Below are the code and all the weights of a small trained network. Each question names an input and a target symbol and asks about switching units off, where a switched-off unit gives its printed mean instead of its output.

import numpy as np


def w(rows, s, z=0):
    codes = np.array(rows[::2]) - 128.0
    scale = np.full(codes.shape[1], s)
    scale[-1] = z or s
    return codes * scale


def f(y):
    return y / 2 * (1 + np.tanh(0.7978845608 * (y + 0.044715 * y**3)))


def softmax(a):
    e = np.exp(a - a.max(-1, keepdims=True))
    return e / e.sum(-1, keepdims=True)


def log_softmax(a):
    a = a - a.max(-1, keepdims=True)
    return a - np.log(np.exp(a).sum(-1, keepdims=True))


def net(x, mask):
    ids = ['ΞΨαβγεηλμπστ'.index(c) for c in x.split()]
    T = len(ids)
    res = E[ids] + P[:T]
    r = res
    for j in range(2):
        rows = slice(2 * j, 2 * j + 2)
        q, k, v = (r @ M[0][rows].T for M in (Q, K, V))
        z = softmax(np.where(np.tri(T) > 0, q @ k.T / 2**0.5, -1e9)) @ v
        o = O[0][rows]
        res = res + np.where(mask[j], z, o[:, -1]) @ o[:, :-1]
    y = f(res @ A[0][:, :-1].T + A[0][:, -1])
    res = res + np.where(mask[2:6], y, B[0][:, -1]) @ B[0][:, :-1]
    return log_softmax(res[-1] @ U[:, :-1].T + U[:, -1])


Q, K, V, O, A, B = {}, {}, {}, {}, {}, {}
E = w([
[120,177,98],'Ξ',
[167,158,36],'Ψ',
[37,100,56],'α',
[149,218,186],'β',
[181,151,106],'γ',
[201,87,112],'ε',
[152,155,200],'η',
[206,85,85],'λ',
[204,86,87],'μ',
[5,155,71],'π',
[138,52,147],'σ',
[76,50,161],'τ',
],0.022)
P = w([
[168,153,253],'0',
[123,140,216],'1',
[92,133,183],'2',
[72,129,153],'3',
[53,127,159],'4',
[43,131,134],'5',
[39,131,111],'6',
[33,141,96],'7',
[18,138,102],'8',
],0.0046)
Q[0] = w([
[80,178,128],'head 1',
[67,127,130],'head 1',
[69,162,141],'head 2',
[88,6,118],'head 2',
],0.011)
K[0] = w([
[154,220,164],'head 1',
[2,112,125],'head 1',
[58,95,98],'head 2',
[142,35,41],'head 2',
],0.0091)
V[0] = w([
[94,142,204],'head 1',
[204,254,150],'head 1',
[139,232,98],'head 2',
[142,70,48],'head 2',
],0.0071)
O[0] = w([
[119,205,59,162],'head 1',
[41,128,33,178],'head 1',
[224,203,3,215],'head 2',
[107,149,21,2],'head 2',
],0.0047,0.0019)
A[0] = w([
[180,63,160,254],'neuron 1',
[248,151,156,9],'neuron 2',
[162,35,99,49],'neuron 3',
[80,68,140,74],'neuron 4',
],0.014,0.003)
B[0] = w([
[92,164,105,255],'neuron 1',
[168,3,160,204],'neuron 2',
[126,195,187,225],'neuron 3',
[149,83,122,197],'neuron 4',
],0.018,0.0067)
U = w([
[214,133,227,159],'Ξ',
[100,214,202,210],'Ψ',
[107,247,114,198],'α',
[191,51,108,63],'β',
[113,119,114,102],'γ',
[97,65,65,130],'ε',
[116,126,117,42],'η',
[64,96,160,119],'λ',
[119,109,111,71],'μ',
[163,125,53,254],'π',
[35,159,94,62],'σ',
[107,112,106,178],'τ',
],0.014,0.0043)

Each question gives the input, a string of symbols that net reads in full, and the target symbol t.
The units are the heads (2 rows each of Q, K, V and O) and the neurons (one row each of A and B). Each row of codes is followed by its name. A weight is (code - 128) times the scale printed after its matrix; where a second scale follows, it is the last column's (O, A, B and U).
mask holds one flag per unit, heads first, then neurons. A switched-off unit (its flag False) gives its mean, the last column of its rows in O or B, instead of its output. The means were averaged over made-up inputs and are rounded, as every weight is.
A unit's drop is (log p(t) with every unit on - log p(t) with that unit switched off) / (log p(t) with every unit on - log p(t) with every unit switched off).
The circuit of an input: a set's keep is (log p(t) with only the set's units on - log p(t) with every unit switched off) / (log p(t) with every unit on - log p(t) with every unit switched off). Starting from all 6 units, units are removed one at a time, each time the one whose removal leaves the highest keep (on an exact tie, the one counted first), for as long as the keep stays at least 0.8.
units of the circuit, in order: the units of the circuit, biggest drop first
top k neurons: the k neurons with the biggest drops, biggest first
heads that matter: for each layer, one digit per head in row order, 1 if its drop is at least 0.15 and else 0, layers parted by /
drop when u is switched off: that unit's drop, to one decimal
input τ σ σ, target Ψ: units of the circuit, in order : [neuron 3; neuron 2]
input μ η γ, target β: top 3 neurons : [neuron 3; neuron 2; neuron 1]
input τ λ Ψ σ π σ μ λ, target Ψ: units of the circuit, in order : [neuron 3; neuron 1]
input α β Ξ α μ τ σ, target Ψ: heads that matter : 10
input τ τ σ Ξ α μ, target Ξ: heads that matter : 10
input ε λ β λ τ μ α μ ε, target Ψ: heads that matter : 01
input β β λ Ξ Ξ β, target α: top 2 neurons : [neuron 2; neuron 4]
input ε μ γ, target β: heads that matter : 00
input γ α μ γ β μ, target Ψ: drop when head 2 is switched off : 0.2
input β α μ, target Ξ: drop when neuron 3 is switched off : 1.5
input λ λ β, target Ξ: drop when neuron 2 is switched off : 0.6
